Below are the code and all the weights of a small trained network. Each question names an input and a target symbol and asks about switching units off, where a switched-off unit gives its printed mean instead of its output.

import numpy as np


def w(rows, s, z=0):
    codes = np.array(rows[::2]) - 128.0
    scale = np.full(codes.shape[1], s)
    scale[-1] = z or s
    return codes * scale


def f(y):
    return np.maximum(y, 0)


def softmax(a):
    e = np.exp(a - a.max(-1, keepdims=True))
    return e / e.sum(-1, keepdims=True)


def log_softmax(a):
    a = a - a.max(-1, keepdims=True)
    return a - np.log(np.exp(a).sum(-1, keepdims=True))


def net(x, mask):
    ids = ['Ωβγδηθξφψ'.index(c) for c in x.split()]
    T = len(ids)
    res = E[ids] + P[:T]
    r = res
    for j in range(3):
        rows = slice(2 * j, 2 * j + 2)
        q, k, v = (r @ M[0][rows].T for M in (Q, K, V))
        z = softmax(np.where(np.tri(T) > 0, q @ k.T / 2**0.5, -1e9)) @ v
        o = O[0][rows]
        res = res + np.where(mask[j], z, o[:, -1]) @ o[:, :-1]
    y = f(res @ A[0][:, :-1].T + A[0][:, -1])
    res = res + np.where(mask[3:19], y, B[0][:, -1]) @ B[0][:, :-1]
    return log_softmax(res[-1] @ U[:, :-1].T + U[:, -1])


Q, K, V, O, A, B = {}, {}, {}, {}, {}, {}
E = w([
[104,120,100],'Ω',
[145,85,132],'β',
[151,186,143],'γ',
[111,105,98],'δ',
[170,161,56],'η',
[108,50,81],'θ',
[179,166,66],'ξ',
[203,253,106],'φ',
[166,52,64],'ψ',
],0.021)
P = w([
[131,185,45],'0',
[105,155,192],'1',
[215,125,167],'2',
[90,194,74],'3',
[90,139,175],'4',
[249,148,146],'5',
[75,169,73],'6',
[79,120,166],'7',
[254,160,148],'8',
[64,142,73],'9',
],0.0096)
Q[0] = w([
[123,90,123],'h0',
[122,181,163],'h0',
[150,135,123],'h1',
[70,122,179],'h1',
[84,132,20],'h2',
[199,252,170],'h2',
],0.028)
K[0] = w([
[87,94,125],'h0',
[183,159,153],'h0',
[100,153,113],'h1',
[187,140,112],'h1',
[5,218,162],'h2',
[242,209,183],'h2',
],0.023)
V[0] = w([
[126,125,174],'h0',
[2,208,70],'h0',
[183,162,115],'h1',
[96,179,155],'h1',
[161,101,88],'h2',
[126,130,133],'h2',
],0.0096)
O[0] = w([
[100,60,98,7],'h0',
[144,254,203,234],'h0',
[177,197,114,87],'h1',
[106,201,127,4],'h1',
[87,159,125,241],'h2',
[138,119,128,114],'h2',
],0.0071,0.0034)
A[0] = w([
[77,82,99,179],'n0',
[166,90,245,86],'n1',
[112,135,143,97],'n2',
[60,155,192,116],'n3',
[114,124,145,68],'n4',
[3,116,169,120],'n5',
[163,95,182,153],'n6',
[60,95,172,47],'n7',
[157,66,167,228],'n8',
[168,96,205,106],'n9',
[209,133,62,72],'n10',
[64,85,211,140],'n11',
[152,123,57,2],'n12',
[81,114,108,78],'n13',
[74,36,147,104],'n14',
[80,193,159,148],'n15',
],0.012,0.0046)
B[0] = w([
[184,177,110,254],'n0',
[59,89,67,147],'n1',
[133,139,117,129],'n2',
[79,106,194,151],'n3',
[120,167,110,128],'n4',
[11,98,120,198],'n5',
[127,148,208,166],'n6',
[149,170,34,146],'n7',
[173,208,107,234],'n8',
[66,109,135,150],'n9',
[66,66,169,224],'n10',
[167,92,44,169],'n11',
[171,174,47,161],'n12',
[148,114,80,162],'n13',
[54,100,251,227],'n14',
[161,91,75,190],'n15',
],0.021,0.0051)
U = w([
[145,193,24,255],'Ω',
[1,177,85,144],'β',
[98,80,123,5],'γ',
[115,135,124,120],'δ',
[109,4,115,41],'η',
[114,97,176,119],'θ',
[134,9,108,80],'ξ',
[112,7,140,15],'φ',
[112,60,121,112],'ψ',
],0.0096,0.004)

Each question gives the input, a string of symbols that net reads in full, and the target symbol t.
The units are the heads (2 rows each of Q, K, V and O) and the neurons (one row each of A and B). Each row of codes is followed by its name. A weight is (code - 128) times the scale printed after its matrix; where a second scale follows, it is the last column's (O, A, B and U).
mask holds one flag per unit, heads first, then neurons. A switched-off unit (its flag False) gives its mean, the last column of its rows in O or B, instead of its output. The means were averaged over made-up inputs and are rounded, as every weight is.
A unit's drop is (log p(t) with every unit on - log p(t) with that unit switched off) / (log p(t) with every unit on - log p(t) with every unit switched off).
The circuit of an input: a set's keep is (log p(t) with only the set's units on - log p(t) with every unit switched off) / (log p(t) with every unit on - log p(t) with every unit switched off). Starting from the 12 units with the biggest drops (on a tie, the unit counted first), units are removed one at a time, each time the one whose removal leaves the highest keep (on an exact tie, the one counted first), for as long as the keep stays at least 0.8.
circuit, biggest first: the units of the circuit, biggest drop first
k most important neurons: the k neurons with the biggest drops, biggest first
heads that matter: for each layer, one digit per head in row order, 1 if its drop is at least 0.15 and else 0, layers parted by /
drop when u is switched off: that unit's drop, to one decimal
input Ω θ Ω φ ξ φ θ θ, target Ω: circuit, biggest first => h1; n14
input θ η θ θ θ φ θ θ, target Ω: circuit, biggest first => h1; n10
input δ Ω β, target β: heads that matter => 000
input Ω Ω θ ψ, target Ω: 2 most important neurons => n12; n14
input θ ξ ξ β, target Ω: 2 most important neurons => n14; n10
input δ Ω β Ω θ γ θ θ, target β: circuit, biggest first => n5
input Ω θ θ β, target Ω: 2 most important neurons => n10; n5
input θ ψ β, target β: circuit, biggest first => n1; n9
input θ θ Ω, target Ω: 4 most important neurons => n14; n10; n5; n8
input θ θ θ δ, target Ω: 3 most important neurons => n14; n10; n0
input θ θ Ω θ θ Ω δ θ, target β: drop when n5 is switched off => 0.9
input θ η θ δ, target Ω: drop when n14 is switched off => 1.0
input θ θ Ω φ Ω β θ θ θ, target θ: drop when h0 is switched off => -0.1
